Below is a small trained network, with its code and all its weights. Each question gives an input and a class and asks what happens when units are switched off, that is, made to give their printed mean instead of their output.

import numpy as np


def w(rows, s, z=0):
    codes = np.array(rows[::2]) - 128.0
    scale = np.full(codes.shape[1], s)
    scale[-1] = z or s
    return codes * scale


def f(y):
    return y / 2 * (1 + np.tanh(0.7978845608 * (y + 0.044715 * y**3)))


def log_softmax(a):
    a = a - a.max(-1, keepdims=True)
    return a - np.log(np.exp(a).sum(-1, keepdims=True))


def net(x, mask):
    res = np.array(x, float).reshape(1, 6) / 4 @ E
    y = f(res @ A[0][:, :-1].T + A[0][:, -1])
    res = res + np.where(mask, y, B[0][:, -1]) @ B[0][:, :-1]
    return log_softmax(res[-1] @ U[:, :-1].T + U[:, -1])


A, B = {}, {}
E = w([
[52,210,181,101,149,92,124,87,106],'x0',
[89,124,67,110,86,170,75,116,68],'x1',
[82,47,102,59,106,101,158,173,135],'x2',
[109,118,88,171,247,70,93,164,94],'x3',
[122,122,135,134,121,131,128,128,124],'x4',
[125,141,84,156,148,137,220,101,102],'x5',
],0.012)
A[0] = w([
[152,109,52,108,94,148,73,108,74,141],'N1',
[197,75,121,173,109,122,87,168,116,120],'N2',
[81,171,147,85,155,159,131,155,131,119],'N3',
[118,167,65,101,102,131,133,114,79,64],'N4',
[106,107,86,167,140,63,131,136,76,71],'N5',
[120,117,82,141,105,133,109,91,61,121],'N6',
[97,106,129,166,150,67,69,147,136,54],'N7',
[134,121,88,134,167,90,118,120,110,55],'N8',
[151,115,129,123,72,178,109,100,184,234],'N9',
[165,126,161,131,120,40,111,150,219,57],'N10',
[189,184,105,170,154,144,138,91,90,180],'N11',
[110,137,93,163,97,124,199,98,104,249],'N12',
[177,174,152,210,122,151,91,68,124,104],'N13',
[94,84,159,73,141,105,136,147,142,112],'N14',
[165,98,184,161,144,109,161,142,148,171],'N15',
[104,88,87,68,132,116,196,172,161,72],'N16',
[138,109,139,105,87,130,153,116,136,62],'N17',
[123,124,87,156,205,144,137,182,98,84],'N18',
[121,152,71,148,147,151,247,82,99,34],'N19',
[150,86,155,179,123,69,193,86,138,91],'N20',
[110,112,133,152,103,133,142,74,144,142],'N21',
[151,117,162,119,163,97,205,115,155,88],'N22',
[99,146,138,108,126,80,136,80,107,60],'N23',
[76,78,133,105,153,110,165,170,108,95],'N24',
[101,121,118,88,125,202,130,114,91,40],'N25',
[120,109,92,120,107,134,74,74,95,95],'N26',
[140,136,118,116,66,156,156,106,158,39],'N27',
[68,163,170,136,123,101,163,93,71,47],'N28',
[85,125,71,116,105,89,226,152,116,47],'N29',
[67,161,166,132,123,79,98,121,143,179],'N30',
[95,116,84,128,119,163,100,112,94,84],'N31',
[76,194,130,118,128,113,174,156,111,41],'N32',
[148,147,183,59,84,125,152,107,128,153],'N33',
[146,131,180,82,95,111,39,136,165,148],'N34',
[102,106,133,58,152,134,159,171,120,12],'N35',
[125,140,151,86,86,128,150,85,149,83],'N36',
[119,150,116,124,177,61,131,142,85,141],'N37',
[78,155,164,93,130,86,84,93,150,41],'N38',
[93,155,136,130,142,118,172,81,78,210],'N39',
[170,147,145,164,158,165,104,87,125,6],'N40',
[171,89,58,208,122,188,184,136,142,108],'N41',
[138,173,106,107,88,172,192,97,150,92],'N42',
[167,122,95,139,107,118,81,162,171,191],'N43',
[132,134,106,154,152,77,110,133,108,107],'N44',
[85,103,114,63,108,100,98,149,150,132],'N45',
],0.012,0.0024)
B[0] = w([
[119,178,189,80,217,190,161,121,116,225],'N1',
[187,129,111,24,73,108,191,213,113,217],'N2',
[146,144,96,62,67,162,146,187,132,173],'N3',
[138,140,172,84,210,151,133,141,151,178],'N4',
[109,113,93,143,159,104,145,96,153,192],'N5',
[118,173,161,108,200,164,137,101,182,188],'N6',
[101,29,119,179,124,85,130,151,193,193],'N7',
[78,91,116,162,108,131,173,140,200,172],'N8',
[91,120,107,148,136,61,121,162,166,235],'N9',
[151,187,214,105,179,195,84,101,192,204],'N10',
[146,122,134,198,72,90,86,41,58,213],'N11',
[88,138,104,101,194,93,40,193,126,203],'N12',
[169,98,126,191,86,148,110,55,64,230],'N13',
[143,170,129,192,88,172,85,73,89,191],'N14',
[72,185,160,37,166,199,140,115,126,192],'N15',
[160,150,134,128,58,169,117,64,76,217],'N16',
[128,100,117,134,113,92,159,94,149,173],'N17',
[74,86,112,171,121,53,174,119,174,209],'N18',
[124,147,129,137,160,71,2,224,57,223],'N19',
[107,173,184,102,192,219,103,140,162,181],'N20',
[66,65,130,180,116,135,141,154,95,156],'N21',
[79,185,171,95,248,195,126,91,158,191],'N22',
[216,166,94,82,72,197,191,129,132,173],'N23',
[127,95,106,140,80,129,105,57,84,195],'N24',
[88,118,120,92,176,162,123,92,149,175],'N25',
[119,163,171,95,214,170,138,92,165,184],'N26',
[101,70,86,176,168,103,187,102,164,201],'N27',
[168,131,110,68,93,151,217,174,128,201],'N28',
[152,110,165,217,119,133,32,98,21,202],'N29',
[166,136,116,62,101,121,150,177,118,210],'N30',
[120,177,168,73,187,199,149,67,202,183],'N31',
[176,152,107,84,114,164,191,197,131,177],'N32',
[52,115,48,120,156,73,114,117,150,219],'N33',
[60,149,83,135,123,106,19,180,102,233],'N34',
[182,110,100,196,29,157,167,4,104,176],'N35',
[85,86,101,194,126,73,177,128,159,195],'N36',
[116,89,94,132,117,75,138,130,174,204],'N37',
[188,210,78,77,90,138,181,203,127,205],'N38',
[151,130,112,65,101,152,96,203,94,198],'N39',
[154,67,126,205,51,153,160,22,73,179],'N40',
[192,209,80,13,61,134,172,205,126,249],'N41',
[96,64,36,211,163,56,137,112,181,211],'N42',
[153,160,103,96,122,121,157,207,83,194],'N43',
[51,27,121,176,80,107,124,107,204,175],'N44',
[158,123,162,152,103,175,68,100,76,209],'N45',
],0.0062,0.011)
U = w([
[232,133,106,86,99,141,214,231,152,95],'0',
[85,62,93,150,148,74,168,123,230,85],'1',
[205,109,155,155,88,149,89,33,96,98],'2',
[141,160,199,101,240,193,131,110,204,89],'3',
[156,126,132,127,161,92,10,216,120,254],'4',
],0.011,0.0056)

Each question gives the input, the list of numbers given to net, and the class t.
The units are the neurons (one row each of A and B). Each row of codes is followed by its name. A weight is (code - 128) times the scale printed after its matrix; where a second scale follows, it is the last column's (A, B and U).
mask holds one flag per neuron, in row order. A switched-off neuron (its flag False) gives its mean, the last column of its row in B, instead of its output. The means were averaged over made-up inputs and are rounded, as every weight is.
A unit's drop is (log p(t) with every unit on - log p(t) with that unit switched off) / (log p(t) with every unit on - log p(t) with every unit switched off).
The circuit of an input: a set's keep is (log p(t) with only the set's units on - log p(t) with every unit switched off) / (log p(t) with every unit on - log p(t) with every unit switched off). Starting from the 12 units with the biggest drops (on a tie, the unit counted first), units are removed one at a time, each time the one whose removal leaves the highest keep (on an exact tie, the one counted first), for as long as the keep stays at least 0.8.
circuit, biggest first: the units of the circuit, biggest drop first
unit that matters most: the unit with the biggest drop
top k neurons: the k neurons with the biggest drops, biggest first
drop when u is switched off: that unit's drop, to one decimal
input [1,1,2,4,6,-3], class 1: circuit, biggest first -> [N19; N7]
input [-1,5,5,0,2,6], class 4: top 4 neurons -> [N19; N12; N29; N13]
input [-6,7,6,-1,-4,5], class 3: top 2 neurons -> [N1; N31]
input [-3,-2,0,5,5,8], class 4: circuit, biggest first -> [N19]
input [3,-1,6,4,-8,5], class 2: circuit, biggest first -> [N35; N29]
input [-3,8,3,7,3,-6], class 3: circuit, biggest first -> [N1; N31]
input [7,2,-7,0,2,-1], class 0: top 3 neurons -> [N28; N38; N30]
input [7,1,-3,3,-5,7], class 0: top 3 neurons -> [N28; N32; N23]
input [8,0,-1,-8,-7,-2], class 0: top 4 neurons -> [N38; N28; N23; N30]
input [7,-8,5,7,-2,8], class 3: top 4 neurons -> [N22; N20; N41; N15]
input [3,3,2,-6,-4,-6], class 1: circuit, biggest first -> [N36; N33]
input [2,8,8,4,5,-7], class 2: top 3 neurons -> [N35; N45; N24]
input [-5,2,3,-2,-4,7], class 4: top 3 neurons -> [N19; N29; N12]
input [-6,-7,-5,1,7,3], class 3: top 4 neurons -> [N22; N20; N15; N10]
input [-1,7,4,2,-2,-7], class 3: unit that matters most -> N1
input [6,-7,-7,2,2,-6], class 2: top 2 neurons -> [N13; N40]
input [-2,-6,2,4,-2,7], class 4: top 2 neurons -> [N19; N29]
input [7,5,-2,8,0,7], class 1: top 2 neurons -> [N18; N44]
input [5,-3,3,5,1,6], class 4: top 2 neurons -> [N19; N29]
input [6,-6,6,4,2,-4], class 0: circuit, biggest first -> [N38]
input [1,1,7,3,1,-2], class 2: drop when N10 is switched off -> 0.0
input [-5,7,8,0,-5,-5], class 2: drop when N45 is switched off -> 0.1
input [-1,-6,3,2,-7,8], class 4: drop when N29 is switched off -> 0.2
